Below is a small trained network, with its code and all its weights. Each question gives an input and a target symbol and asks what happens when units are switched off, that is, made to give their printed mean instead of their output.

import numpy as np


def w(rows, s, z=0):
    codes = np.array(rows[::2]) - 128.0
    scale = np.full(codes.shape[1], s)
    scale[-1] = z or s
    return codes * scale


def norm(h):
    return h / np.sqrt((h * h).mean(-1, keepdims=True) + 1e-5)


def f(y):
    return y / 2 * (1 + np.tanh(0.7978845608 * (y + 0.044715 * y**3)))


def softmax(a):
    e = np.exp(a - a.max(-1, keepdims=True))
    return e / e.sum(-1, keepdims=True)


def log_softmax(a):
    a = a - a.max(-1, keepdims=True)
    return a - np.log(np.exp(a).sum(-1, keepdims=True))


def net(x, mask):
    ids = ['ΔΨβζηθπσ'.index(c) for c in x.split()]
    T = len(ids)
    res = E[ids] + P[:T]
    r = norm(res)
    for j in range(2):
        rows = slice(2 * j, 2 * j + 2)
        q, k, v = (r @ M[0][rows].T for M in (Q, K, V))
        z = softmax(np.where(np.tri(T) > 0, q @ k.T / 2**0.5, -1e9)) @ v
        o = O[0][rows]
        res = res + np.where(mask[j], z, o[:, -1]) @ o[:, :-1]
    y = f(norm(res) @ A[0][:, :-1].T + A[0][:, -1])
    res = res + np.where(mask[2:6], y, B[0][:, -1]) @ B[0][:, :-1]
    return log_softmax(norm(res)[-1] @ U[:, :-1].T + U[:, -1])


Q, K, V, O, A, B = {}, {}, {}, {}, {}, {}
E = w([
[103,74,98,18],'Δ',
[67,155,109,116],'Ψ',
[103,67,93,5],'β',
[96,107,91,214],'ζ',
[123,102,185,142],'η',
[175,39,168,91],'θ',
[118,222,167,150],'π',
[204,184,109,137],'σ',
],0.021)
P = w([
[100,51,111,149],'0',
[141,115,50,121],'1',
[150,112,83,128],'2',
[162,110,94,125],'3',
[165,132,103,132],'4',
[167,148,121,143],'5',
[180,161,130,162],'6',
[176,168,131,147],'7',
[175,184,132,141],'8',
[176,201,145,147],'9',
[176,215,145,139],'10',
[187,236,166,151],'11',
[174,253,166,120],'12',
[135,218,92,122],'13',
],0.0051)
Q[0] = w([
[182,150,201,2],'h1',
[135,56,138,156],'h1',
[152,150,121,99],'h2',
[157,134,114,78],'h2',
],0.031)
K[0] = w([
[234,173,253,59],'h1',
[163,35,184,156],'h1',
[110,110,124,108],'h2',
[175,125,67,89],'h2',
],0.023)
V[0] = w([
[22,104,146,144],'h1',
[141,135,180,6],'h1',
[144,169,204,108],'h2',
[10,153,132,171],'h2',
],0.018)
O[0] = w([
[47,134,155,136,131],'h1',
[142,99,249,212,178],'h1',
[90,113,76,234,253],'h2',
[176,154,234,188,46],'h2',
],0.011,0.0059)
A[0] = w([
[174,65,88,137,244],'n1',
[113,119,149,253,142],'n2',
[134,57,150,130,253],'n3',
[64,251,129,128,220],'n4',
],0.027,0.0017)
B[0] = w([
[158,132,217,112,170],'n1',
[56,98,143,6,253],'n2',
[81,144,108,214,187],'n3',
[181,106,99,244,172],'n4',
],0.025,0.024)
U = w([
[92,246,136,147,87],'Δ',
[150,120,142,117,23],'Ψ',
[132,87,116,144,36],'β',
[133,223,58,144,254],'ζ',
[68,133,130,75,210],'η',
[145,121,248,162,57],'θ',
[134,150,137,130,35],'π',
[213,164,144,94,231],'σ',
],0.012,0.0039)

Each question gives the input, a string of symbols that net reads in full, and the target symbol t.
The units are the heads (2 rows each of Q, K, V and O) and the neurons (one row each of A and B). Each row of codes is followed by its name. A weight is (code - 128) times the scale printed after its matrix; where a second scale follows, it is the last column's (O, A, B and U).
mask holds one flag per unit, heads first, then neurons. A switched-off unit (its flag False) gives its mean, the last column of its rows in O or B, instead of its output. The means were averaged over made-up inputs and are rounded, as every weight is.
A unit's drop is (log p(t) with every unit on - log p(t) with that unit switched off) / (log p(t) with every unit on - log p(t) with every unit switched off).
The circuit of an input: a set's keep is (log p(t) with only the set's units on - log p(t) with every unit switched off) / (log p(t) with every unit on - log p(t) with every unit switched off). Starting from all 6 units, units are removed one at a time, each time the one whose removal leaves the highest keep (on an exact tie, the one counted first), for as long as the keep stays at least 0.8.
circuit, biggest first: the units of the circuit, biggest drop first
most important unit: the unit with the biggest drop
top k neurons: the k neurons with the biggest drops, biggest first
heads that matter: for each layer, one digit per head in row order, 1 if its drop is at least 0.15 and else 0, layers parted by /
drop when u is switched off: that unit's drop, to one decimal
input θ θ η ζ Ψ, target ζ: heads that matter -> 00
input θ θ σ θ θ β, target θ: circuit, biggest first -> n2, n1
input η θ θ θ θ β η π, target ζ: heads that matter -> 10
input η σ Ψ θ θ η Ψ Δ η π σ β Δ, target σ: circuit, biggest first -> h1, n2, n3
input θ θ η ζ θ Δ η η η θ η θ Δ, target θ: circuit, biggest first -> h1, n2
input σ π θ η η η π θ, target θ: top 2 neurons -> n1, n2
input ζ η π η σ Ψ η η θ Δ, target θ: circuit, biggest first -> n2, n1
input η η π, target β: circuit, biggest first -> n4, h1, h2, n2
input η ζ ζ η β η θ, target θ: most important unit -> n2
input π η σ, target σ: top 2 neurons -> n2, n3
input η η η η θ σ π ζ β, target σ: heads that matter -> 11
input π σ Δ, target σ: heads that matter -> 10
input σ η θ β ζ Ψ, target ζ: top 2 neurons -> n4, n2
input π ζ η θ η Ψ, target β: top 2 neurons -> n4, n3
input η ζ η η Ψ η ζ θ π ζ, target ζ: heads that matter -> 10
input η π Ψ, target β: top 3 neurons -> n4, n3, n1
input ζ θ σ σ θ Ψ θ η η θ θ η θ π, target ζ: drop when h1 is switched off -> 0.1
input Ψ π η θ η ζ π, target β: drop when h2 is switched off -> 0.3
input η θ θ Δ η σ θ θ θ β σ σ β, target σ: drop when n1 is switched off -> 0.0
input η η π π η θ η σ π σ, target σ: drop when h1 is switched off -> 0.1
